Below are the code and all the weights of a small trained network. Each question names an input and a target symbol and asks about switching units off, where a switched-off unit gives its printed mean instead of its output.

import numpy as np


def w(rows, s, z=0):
    codes = np.array(rows[::2]) - 128.0
    scale = np.full(codes.shape[1], s)
    scale[-1] = z or s
    return codes * scale


def f(y):
    return np.maximum(y, 0)


def softmax(a):
    e = np.exp(a - a.max(-1, keepdims=True))
    return e / e.sum(-1, keepdims=True)


def log_softmax(a):
    a = a - a.max(-1, keepdims=True)
    return a - np.log(np.exp(a).sum(-1, keepdims=True))


def net(x, mask):
    ids = ['ΔΘΞΠΦαβγεζλσψω'.index(c) for c in x.split()]
    T = len(ids)
    res = E[ids] + P[:T]
    q, k, v = (res @ M[0].T for M in (Q, K, V))
    z = softmax(np.where(np.tri(T) > 0, q @ k.T / 3**0.5, -1e9)) @ v
    res = res + np.where(mask[0], z, O[0][:, -1]) @ O[0][:, :-1]
    y = f(res @ A[0][:, :-1].T + A[0][:, -1])
    res = res + np.where(mask[1:25], y, B[0][:, -1]) @ B[0][:, :-1]
    return log_softmax(res[-1] @ U[:, :-1].T + U[:, -1])


Q, K, V, O, A, B = {}, {}, {}, {}, {}, {}
E = w([
[131,51,158,78,10,92,213,130,156],'Δ',
[7,117,86,95,90,234,198,127,155],'Θ',
[149,185,206,105,158,134,195,219,52],'Ξ',
[78,194,85,94,176,94,62,159,176],'Π',
[37,75,188,178,117,107,119,131,113],'Φ',
[103,215,183,75,169,117,200,117,88],'α',
[141,154,8,178,160,125,187,154,96],'β',
[156,128,114,83,70,138,57,205,112],'γ',
[92,33,238,148,138,126,143,200,209],'ε',
[159,136,104,139,146,177,193,146,211],'ζ',
[112,219,116,109,78,149,145,154,44],'λ',
[124,55,124,62,220,31,99,172,118],'σ',
[81,131,104,52,142,118,133,130,70],'ψ',
[96,210,162,93,87,219,113,208,133],'ω',
],0.013)
P = w([
[85,93,145,82,240,165,49,239,58],'0',
[158,202,139,52,75,1,127,63,147],'1',
[62,125,132,136,224,172,110,240,70],'2',
[153,173,134,112,87,35,154,70,138],'3',
[50,120,122,174,216,181,141,233,92],'4',
[156,142,135,160,85,62,169,69,135],'5',
[35,102,108,208,219,176,165,218,102],'6',
],0.0079)
Q[0] = w([
[183,163,130,131,114,76,116,112,120],'head 1',
[18,166,101,115,255,147,151,240,115],'head 1',
[82,122,90,177,203,173,127,171,118],'head 1',
],0.014)
K[0] = w([
[171,221,141,111,145,109,119,157,76],'head 1',
[112,81,111,254,81,141,227,102,172],'head 1',
[123,74,96,236,143,130,156,116,139],'head 1',
],0.011)
V[0] = w([
[173,60,145,92,120,145,168,163,229],'head 1',
[56,88,65,34,80,160,142,84,103],'head 1',
[210,178,3,130,167,165,157,124,111],'head 1',
],0.0062)
O[0] = w([
[147,154,82,85,108,133,195,198,162,65],'head 1',
[3,96,118,107,98,98,144,118,136,123],'head 1',
[124,76,112,54,133,195,125,45,137,252],'head 1',
],0.011,0.0029)
A[0] = w([
[117,99,94,155,70,82,95,86,81,250],'neuron 1',
[131,194,109,158,132,98,135,81,148,98],'neuron 2',
[142,146,75,135,103,72,124,147,164,135],'neuron 3',
[133,170,100,114,101,183,151,154,164,172],'neuron 4',
[138,108,129,138,143,91,59,170,186,147],'neuron 5',
[221,171,125,116,132,76,165,126,101,111],'neuron 6',
[125,149,137,88,117,138,84,96,107,156],'neuron 7',
[100,178,133,116,109,158,66,151,164,132],'neuron 8',
[122,124,142,162,182,182,70,159,87,107],'neuron 9',
[132,121,104,103,148,90,91,98,184,77],'neuron 10',
[139,152,126,98,8,158,138,116,135,220],'neuron 11',
[200,180,133,124,87,106,123,153,173,169],'neuron 12',
[87,110,118,116,163,178,102,115,137,78],'neuron 13',
[139,62,100,139,171,195,128,106,98,79],'neuron 14',
[103,122,160,114,111,88,140,164,125,139],'neuron 15',
[72,106,167,176,141,112,90,171,84,86],'neuron 16',
[152,73,169,134,189,126,155,150,163,254],'neuron 17',
[169,74,168,95,113,90,128,110,194,98],'neuron 18',
[157,113,102,164,129,102,136,209,77,68],'neuron 19',
[129,152,175,178,139,61,164,155,124,198],'neuron 20',
[134,135,129,75,115,135,171,97,128,149],'neuron 21',
[116,145,87,103,102,116,116,102,203,136],'neuron 22',
[152,179,144,93,71,93,187,108,83,25],'neuron 23',
[105,176,119,154,143,104,101,140,142,46],'neuron 24',
],0.011,0.0028)
B[0] = w([
[167,131,137,119,105,125,44,254,103,184],'neuron 1',
[131,109,108,136,63,153,126,32,170,186],'neuron 2',
[187,77,191,77,117,151,121,142,114,186],'neuron 3',
[142,94,121,96,183,67,127,180,103,208],'neuron 4',
[101,150,95,187,126,180,137,125,70,220],'neuron 5',
[139,130,96,142,111,215,142,185,198,185],'neuron 6',
[140,92,119,191,113,117,95,106,87,203],'neuron 7',
[116,82,148,142,125,138,215,117,107,227],'neuron 8',
[202,126,118,147,99,57,213,86,146,255],'neuron 9',
[133,136,102,114,133,177,160,129,55,201],'neuron 10',
[132,172,141,154,190,46,182,89,75,169],'neuron 11',
[125,214,215,141,146,146,68,129,116,191],'neuron 12',
[155,180,122,146,38,137,93,149,117,246],'neuron 13',
[87,117,218,87,89,146,118,98,98,241],'neuron 14',
[86,87,120,110,130,118,112,133,159,194],'neuron 15',
[160,162,132,127,75,98,92,102,204,223],'neuron 16',
[100,203,76,103,136,154,113,126,62,224],'neuron 17',
[132,179,84,81,60,160,219,180,145,156],'neuron 18',
[146,60,115,158,160,168,123,67,145,185],'neuron 19',
[96,104,156,99,163,157,124,99,156,222],'neuron 20',
[153,80,64,192,132,133,100,129,156,186],'neuron 21',
[195,82,163,72,131,159,164,87,111,207],'neuron 22',
[94,84,111,250,136,124,127,132,129,168],'neuron 23',
[60,114,137,174,84,130,152,121,98,195],'neuron 24',
],0.008,0.0059)
U = w([
[114,192,195,104,235,19,132,78,104,170],'Δ',
[122,159,54,81,191,139,155,226,60,136],'Θ',
[71,2,133,107,187,86,179,130,132,105],'Ξ',
[103,82,127,194,161,96,136,25,192,102],'Π',
[216,167,134,85,139,103,187,66,225,200],'Φ',
[35,194,111,81,53,161,138,163,195,74],'α',
[120,148,151,80,107,93,22,163,188,252],'β',
[113,88,204,93,97,198,149,72,60,148],'γ',
[206,40,16,154,85,157,90,136,179,147],'ε',
[124,114,155,186,169,209,97,170,130,61],'ζ',
[174,146,169,142,96,100,88,187,93,76],'λ',
[175,101,170,139,44,100,202,183,140,47],'σ',
[109,101,87,129,213,64,44,129,97,181],'ψ',
[104,238,18,222,94,96,131,138,73,42],'ω',
],0.007,0.0033)

Each question gives the input, a string of symbols that net reads in full, and the target symbol t.
The units are the heads (3 rows each of Q, K, V and O) and the neurons (one row each of A and B). Each row of codes is followed by its name. A weight is (code - 128) times the scale printed after its matrix; where a second scale follows, it is the last column's (O, A, B and U).
mask holds one flag per unit, heads first, then neurons. A switched-off unit (its flag False) gives its mean, the last column of its rows in O or B, instead of its output. The means were averaged over made-up inputs and are rounded, as every weight is.
A unit's drop is (log p(t) with every unit on - log p(t) with that unit switched off) / (log p(t) with every unit on - log p(t) with every unit switched off).
The circuit of an input: a set's keep is (log p(t) with only the set's units on - log p(t) with every unit switched off) / (log p(t) with every unit on - log p(t) with every unit switched off). Starting from the 12 units with the biggest drops (on a tie, the unit counted first), units are removed one at a time, each time the one whose removal leaves the highest keep (on an exact tie, the one counted first), for as long as the keep stays at least 0.8.
circuit, biggest first: the units of the circuit, biggest drop first
unit that matters most: the unit with the biggest drop
top k neurons: the k neurons with the biggest drops, biggest first
drop of u: that unit's drop, to one decimal
input Ξ Π ζ Ξ Δ β, target ε: unit that matters most : neuron 6
input ε β Π Φ λ β ε, target ζ: circuit, biggest first : [head 1; neuron 19; neuron 12]
input α σ Π σ ζ Θ Π, target α: circuit, biggest first : [head 1; neuron 16]
input Π Δ α λ, target ω: circuit, biggest first : [neuron 23; neuron 11]
input Φ Π ε Π Ξ, target ζ: top 4 neurons : [neuron 19; neuron 6; neuron 12; neuron 20]
input Π ε α, target ζ: circuit, biggest first : [head 1; neuron 6; neuron 19; neuron 20]
input β Π σ, target γ: circuit, biggest first : [head 1; neuron 14]
input Π σ β ζ Π ε, target α: top 2 neurons : [neuron 18; neuron 17]
input Π Π Ξ β Π Φ, target β: top 2 neurons : [neuron 1; neuron 16]
input β β λ α Ξ Φ Π, target Π: top 3 neurons : [neuron 19; neuron 20; neuron 16]
input ζ Π Π α, target Π: top 2 neurons : [neuron 23; neuron 2]
input Π α β Ξ, target ζ: top 2 neurons : [neuron 6; neuron 23]
input β Φ ω ζ γ, target Θ: top 3 neurons : [neuron 4; neuron 16; neuron 2]
input σ ζ Φ Φ Π Π, target γ: top neuron : [neuron 3]
input Π σ α β β Π γ, target γ: drop of neuron 12 : 0.0
input Π Π Δ, target Ξ: drop of head 1 : 0.7
input ε Φ α Π Φ β, target ε: drop of neuron 1 : 0.2
input Π ζ ψ, target Θ: top 2 neurons : [neuron 16; neuron 2]
input ζ β α Π σ, target γ: drop of neuron 14 : 0.7
input β ζ Θ α Δ ζ Π, target Θ: top neuron : [neuron 4]
